Below are the code and all the weights of a small trained network. Each question names an input and a class and asks about switching units off, where a switched-off unit gives its printed mean instead of its output.

import numpy as np


def w(rows, s, z=0):
    codes = np.array(rows[::2]) - 128.0
    scale = np.full(codes.shape[1], s)
    scale[-1] = z or s
    return codes * scale


def norm(h):
    return h / np.sqrt((h * h).mean(-1, keepdims=True) + 1e-5)


def f(y):
    return np.maximum(y, 0)


def log_softmax(a):
    a = a - a.max(-1, keepdims=True)
    return a - np.log(np.exp(a).sum(-1, keepdims=True))


def net(x, mask):
    res = np.array(x, float).reshape(1, 5) / 4 @ E
    u = 0
    for l in range(2):
        y = f(norm(res) @ A[l][:, :-1].T + A[l][:, -1])
        res = res + np.where(mask[u : u + 8], y, B[l][:, -1]) @ B[l][:, :-1]
        u += 8
    return log_softmax(norm(res)[-1] @ U[:, :-1].T + U[:, -1])


A, B = {}, {}
E = w([
[85,38,84,107,116,151,116,116,245,119,21,174],'x0',
[200,151,195,125,247,4,173,192,136,192,143,64],'x1',
[183,206,176,180,135,93,168,70,150,208,99,126],'x2',
[189,93,252,107,125,160,139,202,139,180,203,159],'x3',
[217,93,152,114,141,129,181,139,132,73,130,32],'x4',
],0.003)
A[0] = w([
[138,157,153,198,106,129,138,33,144,117,101,130,69],'0.n0',
[181,175,215,140,141,121,126,135,20,171,250,104,127],'0.n1',
[79,101,128,109,169,100,103,167,215,202,80,195,174],'0.n2',
[103,200,93,131,135,124,133,103,47,95,155,81,83],'0.n3',
[169,121,198,113,113,162,75,165,111,188,201,174,51],'0.n4',
[116,78,116,105,93,170,148,129,173,120,72,139,4],'0.n5',
[125,54,135,56,141,139,117,252,127,96,195,116,143],'0.n6',
[107,191,92,131,125,68,108,136,59,127,155,121,157],'0.n7',
],0.0044,0.0028)
B[0] = w([
[149,148,184,133,133,175,133,196,164,168,83,146,161],'0.n0',
[197,228,138,92,166,145,160,195,241,200,111,228,254],'0.n1',
[170,149,23,173,152,79,109,75,253,205,169,95,225],'0.n2',
[131,117,63,152,121,68,54,72,131,147,199,66,184],'0.n3',
[141,125,143,136,108,183,151,137,39,115,209,213,182],'0.n4',
[135,162,122,81,134,153,112,80,46,165,151,155,161],'0.n5',
[127,116,236,124,124,178,103,209,108,82,101,58,211],'0.n6',
[113,163,92,224,140,79,84,55,112,145,164,94,192],'0.n7',
],0.0044,0.0056)
A[1] = w([
[92,58,90,95,90,133,130,110,197,124,42,88,108],'1.n0',
[170,155,190,34,154,135,200,211,69,133,145,176,75],'1.n1',
[61,104,141,118,46,246,139,89,60,67,63,149,65],'1.n2',
[120,2,140,80,173,122,130,175,173,149,140,132,37],'1.n3',
[97,128,141,166,111,188,72,193,128,138,174,162,119],'1.n4',
[147,125,189,147,177,75,132,105,78,126,66,5,87],'1.n5',
[53,120,53,126,55,219,46,112,153,109,145,146,159],'1.n6',
[138,117,222,28,114,156,161,165,105,177,156,201,2],'1.n7',
],0.0047,0.003)
B[1] = w([
[176,195,173,144,146,133,157,150,123,143,150,150,197],'1.n0',
[144,157,137,187,137,226,190,99,72,54,86,191,207],'1.n1',
[116,80,228,110,86,114,144,255,198,80,85,66,183],'1.n2',
[136,134,119,101,68,106,138,146,170,135,115,54,165],'1.n3',
[113,103,174,124,86,93,138,118,115,119,134,156,189],'1.n4',
[67,95,150,110,107,178,112,119,82,111,129,209,165],'1.n5',
[83,58,158,64,58,161,158,135,102,83,57,122,254],'1.n6',
[180,146,164,172,191,209,195,134,36,119,154,157,181],'1.n7',
],0.0071,0.0052)
U = w([
[217,185,238,165,226,233,214,218,35,96,186,228,177],'0',
[65,13,218,19,15,208,149,231,182,43,44,95,182],'1',
[42,16,15,76,122,83,103,48,17,21,114,24,43],'2',
[82,124,7,93,91,197,155,10,198,194,28,229,99],'3',
[198,12,138,113,103,152,147,135,176,235,246,129,2],'4',
[61,44,145,71,243,137,21,203,27,23,254,71,5],'5',
[40,185,39,210,74,70,40,15,33,151,210,155,122],'6',
[243,240,65,194,254,10,140,124,254,252,176,49,200],'7',
],0.0081,0.0054)

Each question gives the input, the list of numbers given to net, and the class t.
The units are the neurons (one row each of A and B). Each row of codes is followed by its name. A weight is (code - 128) times the scale printed after its matrix; where a second scale follows, it is the last column's (A, B and U).
mask holds one flag per neuron, layer by layer. A switched-off neuron (its flag False) gives its mean, the last column of its row in B, instead of its output. The means were averaged over made-up inputs and are rounded, as every weight is.
A unit's drop is (log p(t) with every unit on - log p(t) with that unit switched off) / (log p(t) with every unit on - log p(t) with every unit switched off).
The circuit of an input: a set's keep is (log p(t) with only the set's units on - log p(t) with every unit switched off) / (log p(t) with every unit on - log p(t) with every unit switched off). Starting from the 12 units with the biggest drops (on a tie, the unit counted first), units are removed one at a time, each time the one whose removal leaves the highest keep (on an exact tie, the one counted first), for as long as the keep stays at least 0.8.
circuit, biggest first: the units of the circuit, biggest drop first
k most important neurons: the k neurons with the biggest drops, biggest first
top k neurons in layer l: the k neurons of layer l with the biggest drops, biggest first
drop of u: that unit's drop, to one decimal
input [-1,7,0,2,-7], class 7: circuit, biggest first -> (0.n2)
input [7,-2,3,6,5], class 4: circuit, biggest first -> (1.n6 1.n1)
input [-1,-6,5,-4,-6], class 1: circuit, biggest first -> (0.n1 1.n2)
input [-8,-8,0,-5,-2], class 2: circuit, biggest first -> (0.n3 1.n6 0.n1)
input [-6,1,-8,-8,-6], class 2: top 2 neurons in layer 1 -> (1.n6 1.n0)
input [-5,-2,-6,0,0], class 1: 2 most important neurons -> (0.n3 0.n7)
input [-4,-3,-7,-8,-3], class 2: top 2 neurons in layer 0 -> (0.n3 0.n7)
input [-3,-5,0,-8,-5], class 2: top 3 neurons in layer 0 -> (0.n3 0.n7 0.n6)
input [-2,7,-2,-7,6], class 2: 2 most important neurons -> (1.n5 0.n2)
input [-5,-4,-5,-6,-3], class 2: circuit, biggest first -> (0.n3 0.n7 1.n6 0.n1)
input [0,5,-1,-3,2], class 5: 2 most important neurons -> (1.n5 0.n2)
input [6,-7,8,-6,1], class 1: circuit, biggest first -> (0.n1 1.n2)
input [-2,2,-5,-4,4], class 5: top 2 neurons in layer 0 -> (0.n6 0.n2)
input [6,-1,0,-3,0], class 3: circuit, biggest first -> (1.n2)
input [7,8,-2,1,2], class 7: 2 most important neurons -> (0.n2 1.n6)
input [-2,0,0,-8,5], class 6: top 2 neurons in layer 0 -> (0.n7 0.n6)
input [8,-1,2,3,-6], class 3: top 2 neurons in layer 0 -> (0.n2 0.n1)
input [-4,2,4,-7,-5], class 6: drop of 1.n5 -> 0.2
input [5,-2,7,2,3], class 7: drop of 1.n6 -> 0.2
input [5,-1,0,0,-4], class 3: circuit, biggest first -> (0.n2)
